Below is a small trained network, with its code and all its weights. Each question gives an input and a class and asks what happens when units are switched off, that is, made to give their printed mean instead of their output.

import numpy as np


def w(rows, s, z=0):
    codes = np.array(rows[::2]) - 128.0
    scale = np.full(codes.shape[1], s)
    scale[-1] = z or s
    return codes * scale


def norm(h):
    return h / np.sqrt((h * h).mean(-1, keepdims=True) + 1e-5)


def f(y):
    return y / 2 * (1 + np.tanh(0.7978845608 * (y + 0.044715 * y**3)))


def log_softmax(a):
    a = a - a.max(-1, keepdims=True)
    return a - np.log(np.exp(a).sum(-1, keepdims=True))


def net(x, mask):
    res = np.array(x, float).reshape(1, 8) / 4 @ E
    u = 0
    for l in range(3):
        y = f(norm(res) @ A[l][:, :-1].T + A[l][:, -1])
        res = res + np.where(mask[u : u + 9], y, B[l][:, -1]) @ B[l][:, :-1]
        u += 9
    return log_softmax(norm(res)[-1] @ U[:, :-1].T + U[:, -1])


A, B = {}, {}
E = w([
[101,69,94,116,254],'x0',
[231,182,86,187,161],'x1',
[148,126,132,100,124],'x2',
[132,130,128,124,129],'x3',
[108,120,108,172,121],'x4',
[127,135,139,117,136],'x5',
[116,132,130,137,133],'x6',
[173,91,239,173,149],'x7',
],0.0063)
A[0] = w([
[71,170,177,98,13,119],'L0N1',
[171,69,130,138,234,106],'L0N2',
[181,121,27,124,100,231],'L0N3',
[81,73,93,117,129,123],'L0N4',
[103,167,138,72,110,254],'L0N5',
[89,50,180,164,84,133],'L0N6',
[158,2,180,173,198,75],'L0N7',
[214,187,125,142,70,226],'L0N8',
[80,116,56,63,185,179],'L0N9',
],0.009,0.0015)
B[0] = w([
[114,233,91,108,107,236],'L0N1',
[61,171,160,126,150,244],'L0N2',
[82,209,190,82,191,213],'L0N3',
[111,82,115,130,117,169],'L0N4',
[79,138,70,195,98,174],'L0N5',
[129,202,163,90,134,187],'L0N6',
[93,192,136,67,1,255],'L0N7',
[66,99,162,179,111,252],'L0N8',
[143,78,118,151,103,242],'L0N9',
],0.0073,0.0046)
A[1] = w([
[116,193,114,104,95,217],'L1N1',
[109,133,74,177,160,78],'L1N2',
[89,191,121,141,125,161],'L1N3',
[53,100,65,137,90,157],'L1N4',
[177,175,213,196,111,254],'L1N5',
[82,189,110,143,135,132],'L1N6',
[151,114,120,156,250,133],'L1N7',
[89,159,125,169,180,110],'L1N8',
[182,104,145,142,155,180],'L1N9',
],0.011,0.002)
B[1] = w([
[216,139,133,95,240,236],'L1N1',
[151,133,223,128,53,147],'L1N2',
[186,145,177,72,123,232],'L1N3',
[128,132,44,147,163,203],'L1N4',
[171,39,122,209,165,255],'L1N5',
[191,154,159,145,79,222],'L1N6',
[58,137,77,5,1,160],'L1N7',
[172,223,111,81,123,176],'L1N8',
[58,109,15,84,126,120],'L1N9',
],0.0061,0.0076)
A[2] = w([
[130,197,48,99,153,71],'L2N1',
[63,147,112,84,74,168],'L2N2',
[58,188,133,112,54,106],'L2N3',
[137,74,116,196,129,118],'L2N4',
[91,44,60,110,147,137],'L2N5',
[82,103,160,90,106,53],'L2N6',
[102,27,215,77,135,78],'L2N7',
[116,117,60,128,235,253],'L2N8',
[161,169,128,119,255,140],'L2N9',
],0.0092,0.0018)
B[2] = w([
[53,73,123,82,89,254],'L2N1',
[98,117,96,158,155,222],'L2N2',
[108,132,74,68,108,225],'L2N3',
[52,88,76,161,255,167],'L2N4',
[167,93,182,231,168,199],'L2N5',
[94,196,86,143,74,131],'L2N6',
[59,180,88,92,57,168],'L2N7',
[163,103,149,151,94,184],'L2N8',
[152,138,180,108,55,233],'L2N9',
],0.0081,0.0034)
U = w([
[10,191,22,2,57,97],'0',
[213,195,186,70,112,50],'1',
[95,11,69,207,168,249],'2',
],0.0089,0.0017)

Each question gives the input, the list of numbers given to net, and the class t.
The units are the neurons (one row each of A and B). Each row of codes is followed by its name. A weight is (code - 128) times the scale printed after its matrix; where a second scale follows, it is the last column's (A, B and U).
mask holds one flag per neuron, layer by layer. A switched-off neuron (its flag False) gives its mean, the last column of its row in B, instead of its output. The means were averaged over made-up inputs and are rounded, as every weight is.
A unit's drop is (log p(t) with every unit on - log p(t) with that unit switched off) / (log p(t) with every unit on - log p(t) with every unit switched off).
The circuit of an input: a set's keep is (log p(t) with only the set's units on - log p(t) with every unit switched off) / (log p(t) with every unit on - log p(t) with every unit switched off). Starting from the 12 units with the biggest drops (on a tie, the unit counted first), units are removed one at a time, each time the one whose removal leaves the highest keep (on an exact tie, the one counted first), for as long as the keep stays at least 0.8.
units of the circuit, in order: the units of the circuit, biggest drop first
unit that matters most: the unit with the biggest drop
k most important neurons: the k neurons with the biggest drops, biggest first
k most important neurons of layer l: the k neurons of layer l with the biggest drops, biggest first
drop of u: that unit's drop, to one decimal
input [-6,2,-3,-1,2,-5,5,3], class 2: units of the circuit, in order : (L1N5; L0N7)
input [4,-1,-2,-4,-5,-1,-3,7], class 0: most important neuron : (L2N7)
input [4,5,5,5,-2,-5,8,-2], class 0: 3 most important neurons : (L1N7; L0N7; L0N1)
input [1,-2,-2,-7,6,-3,5,7], class 0: 2 most important neurons : (L0N7; L2N7)
input [-3,3,-4,3,-3,7,-2,-8], class 1: 3 most important neurons : (L0N3; L1N1; L0N7)
input [-6,2,8,-7,3,1,-2,2], class 2: 3 most important neurons : (L1N5; L0N8; L0N7)
input [5,0,-3,8,1,-3,1,-3], class 2: 2 most important neurons : (L0N9; L0N4)
input [5,4,-4,7,1,-8,2,0], class 0: 3 most important neurons of layer 1 : (L1N5; L1N7; L1N8)
input [7,0,3,1,1,-7,7,-5], class 2: 3 most important neurons : (L0N9; L2N5; L0N4)
input [-7,4,-6,-4,5,3,6,-8], class 1: 3 most important neurons : (L1N1; L0N7; L0N3)
input [-5,3,-2,-8,-2,-5,7,-8], class 1: 2 most important neurons : (L0N3; L1N1)
input [-8,2,-3,-6,-3,-8,8,6], class 2: 2 most important neurons : (L1N5; L0N7)
input [-6,7,-8,4,5,2,-3,-6], class 1: drop of L0N3 : 0.2
input [-1,5,-7,-4,-6,8,-1,8], class 2: unit that matters most : L1N5
input [-5,1,7,8,1,5,7,2], class 2: drop of L2N2 : -0.1
input [6,-1,3,-4,5,7,-3,7], class 0: drop of L0N6 : 0.0
